[ -5   1  15   3   4   0   1   9  13  -5  10   2   9   6   5   3 -19  13
 -16   9   0  -1   1  -3   9   5  -5  -3   3   8] -> lesum & (10)
[  6 -11  -1   5  -5  -2   4   2  -3  11   2  -3   2  -6  -1   7 -19  -8
  10 -11  -3   0   0 -10  -2 -14  -3  14 -19  -9] -> lesum & (12)
[-13   7  11   9  -2  -1  -6   3   7   4  11  -3   2   4   5   2 -12   9
   2  11  -4  -5   5  -4   5   4   1   7   2   3] -> kegu & (19)
[  0   1  22  25   0  -2  -4  18  32   4  16  -5   7   8   7   0 -29  21
 -21  14  -7 -11   5   1  15  14 -15   5 -15  17] -> kegu & (19)
[ -9  -2  12   7  -4  -1   0   8   9  11  10   0   8   1   1   8 -22  10
   1   4  -3  -1   4  -2   2 -13  -9  15  -7  -1] -> lesum & (12)
[  2  -2   9  12  -1   3   3   3   8   9  11  -3   2   2   1   6 -21   6
  -4   3  -9  -1   2   1   0   3  -9   2 -11  -2] -> kegu & (12)
[  8  -7  -2   0   0   0  -3   8   0  -8   0  -2   6  -4   3   9 -21  -5
   8  -8  -3  -4   0 -12   4  -2   4  -1 -13  -7] -> lesum & (19)
[ -3  -2   4   1   2   2   3   1   0   6  11  -3   0   0   3   1 -11   1
   3  -7  -3   0   1  -6   3  -2  -3   8  -1  -3] -> kegu & (10)
[  5  -3   9   8  -1  -3   2  15  17   9   1   5  11  -1   2   8 -32   4
  -7  -5  -2  -6   3  -7   6  -5 -12  -2 -17   1] -> lesum & (19)
[  4   0  15  11  -3  -1   1  13  19  -7  -2   8   5   4   0   0 -13  11
 -24   7   3  -9  -1   1   8   5  -6  -5  -9   7] -> lesum & (19)
[ -5 -13   4  13 -14  -2  11   2   8  28   7  -7  -2  -3  -9  12 -20  -1
  16 -16  -4   5   2  -3  -3 -30   5  40 -28  -3] -> lesum & (12)
[  0  -4   6   9   2   2   6   3   5   5  14  -8  -1  -1   7   5 -14   3
   4  -1  -8   0   3  -5   7   2  -1   9 -14  -2] -> kegu & (19)
[  1  -7   9  14  -7   1   6   3   5  13   8  -1  -1  -1  -1  11 -18   6
 -10   0  -7  -2  -1  -4   4  -5  -7  11 -21  -4] -> kegu & (12)
[ -1  -1   7  -4   5  -1   4   0   1  -4  14   5   6   3   8   0 -13   5
 -14   8   0  -7  -1  -7  10   4 -15  -2   4   3] -> lesum & (10)
[  2   2   4   9   4   7   0   8  12  -4   8  -5  -1  -1   2   2 -15   3
  -1  -3  -6  -1  -6  -3   9  11  12  -1 -12   3] -> kegu & (19)
[-12   0   3   5  -7  -4  -3   6   8   5   0  -3  -1  -3  -5   8  -9   6
   9  -5  -1  -1   2   1   2 -12  15  19 -12   0] -> kegu & (19)
[ -5  -3   8  18  -2   3   3   7  14  20   7  -7  11   3  -1   5 -22  10
   0   1  -5   1   6   7   1  -8 -15  14 -11   6] -> kegu & (10)
[ -9   2  11  11   3   1   0  12  16  -2  19   1   3   0   6   6 -19  14
 -13  13  -7  -7   1  -8  17   9  11   3  -8   1] -> kegu & (19)
[  3   0  19  15   4   1   4  17  27   0  10   7   9   1   3   3 -33  14
 -22   7  -5 -11  -1  -6  17  11  -8  -4 -18   9] -> lesum & (19)
[ 12  -8   3   6   3  -2  11  -1   6   9   8  -6   3   1   1   1 -15  -5
  -1  -6  -6  -1  -2 -13   6  -4  -9  -7 -10  -1] -> lesum & (10)
[-14   0   8   2   2   0   3   7   3   5  15  -2   4   3   3   8 -17  10
   7   1  -7   2   3   2   2  -3  -5  10   0   3] -> lesum & (10)
[ -9   0   9   8  -2   3   0  14  16   0  17  -3  -3  -2   3   7 -13  13
 -10   1  -6  -4  -2   3   2  15  16   2 -18  -6] -> kegu & (19)
[ 11  -8  17  24  -6   1  11   9  29  22  12  -6   1   4  -2   2 -27  16
 -23   2  -4  -4   0   3   9  -8 -20  10 -25  12] -> kegu & (12)
[-11  -1   3   1   1   2   0   0  -4   4  14  -4   2  -2   4   9  -9   5
   2   5  -5   4   1  -2   0  -1  -1   7   1  -6] -> kegu & (10)
[ -8  -1  10   0  -1   1   1   1  -6   0  17   1   1   2   7   8 -16   6
  -4  10  -3  -4   1  -8   4   0  -4   6   3  -7] -> lesum & (10)
[-10  -2  13  13  -7  -1   5   5   6  15  12   1   2   1  -1   7 -17  10
  -6  11  -3   1   4  -1   1 -11  -8  17 -10  -2] -> kegu & (12)
[  7  -7  -3   5  -5  -2   4   3   4  11   5  -6  -3  -4  -2  13 -19  -9
  12 -15  -9   1   1 -11   3 -10   7  13 -21  -6] -> kegu & (19)

[ -3   0  -2  -1  11   1   1  10   4   0  -5  10 -13   1  -7  -2   4   1
  -1   0  -2 -12  -3  -4   1  -3   7   1   2  -5] -> gusu & Basut
[-1  8 -4  0  0  7 -5 10 -1 -9  0  1 -9  1  3  2  2 -4 -3 -2 -2  6  6  5
 -5  3 -2  1 -7 -2] -> mos & Basut
[ -3  -1   1   1   0   2   0   6   2   0  -2  -1 -10   2  -7  -1   1   2
   6  -2   0   1   8   3   3  -4  -4   1   0  -2] -> gusu & Basut
[ -1  16  -7   1   2   1  -5  12  -6  -5   2   6 -15  -1   1   8   4  -4
   2  -1   1   8   9   4  -8  -4   2   3  -2  -6] -> mos & Basut
[-1  6 -1 -3 12  2  3  8  5  9  4  7 -5  4 -3 -7 -7  3  3 -1 -2 -7 -5  0
 -3 -1  2 -3  1 -2] -> gusu & Basut
[-1 13 -8 -2  8 -5  1  5 -3 -1 -4  3 -2 -2  1  7 -2 -4 -5  0  3 -2 -2 -8
 -1 -2  0 -4  5 -3] -> Lobuv & sokaz
[ -4   0   2  -4  15   6  16  17   4   0  -4   1  -9  12 -10   7  -2   5
   0   0   1 -20  -8 -12  -1 -12   6  -2  -3   2] -> gusu & sokaz
[ -2   2  -1   3   0   3  -3   8   8   1  -2   5 -14   1   4  -7   7   3
   0  -3  -1  11   5   0  -7  -8   3   4  -6  -2] -> mos & Basut
[-3  0 -4 -3 -4 -1 -2  5  3 -2  1  4 -7  3  5 -1  2  3 -7 -7 -2 -4  0 -4
 -6 -1  4  1 -7  1] -> mos & sokaz
[ -3  -3  -1   0   1  -6   8  12  -3  -4   2   4  -8  11   1   0   3   5
  -1  -4   1 -10   1  -3   2 -12   7  -4  -8   0] -> gusu & Basut
[ -4  12  -7   4   0   0   1   6   2  -2   6   5  -5   1  -2  -2  -4  -2
  -4   3   3  10   0  -1  -7  -2  -1  -1 -13  -3] -> gusu & Basut
[-1 -2 -2 -4  2  1  1  5 -1 -3  0  4 -6  3  1 11  4 -5 -2 -1 -1 -8  1  0
  5 -2  4  2 -4  0] -> gusu & Basut
[  1   0  -1  -5   0  -1   1   4   3  -3  -4   5  -5   7   1  -4  -4   1
  -4  -6  -4  -9  -6 -10  -4  -7   9  -1  -3   1] -> boref & sokaz
[ -5  11 -11   2   3  -2   4  12   2  -4   4   4  -7   3  -3   6  -3  -4
  -5   5   1   3   1  -7 -10  -5   5   1  -6  -7] -> gusu & sokaz
[  1   9  -2   5   4   3  -6   9   8   3  -5   9 -15 -12   3  -9   0  -1
   1   2  -1  18   6  -1 -14  -3  -2   0  -4  -5] -> mos & Basut
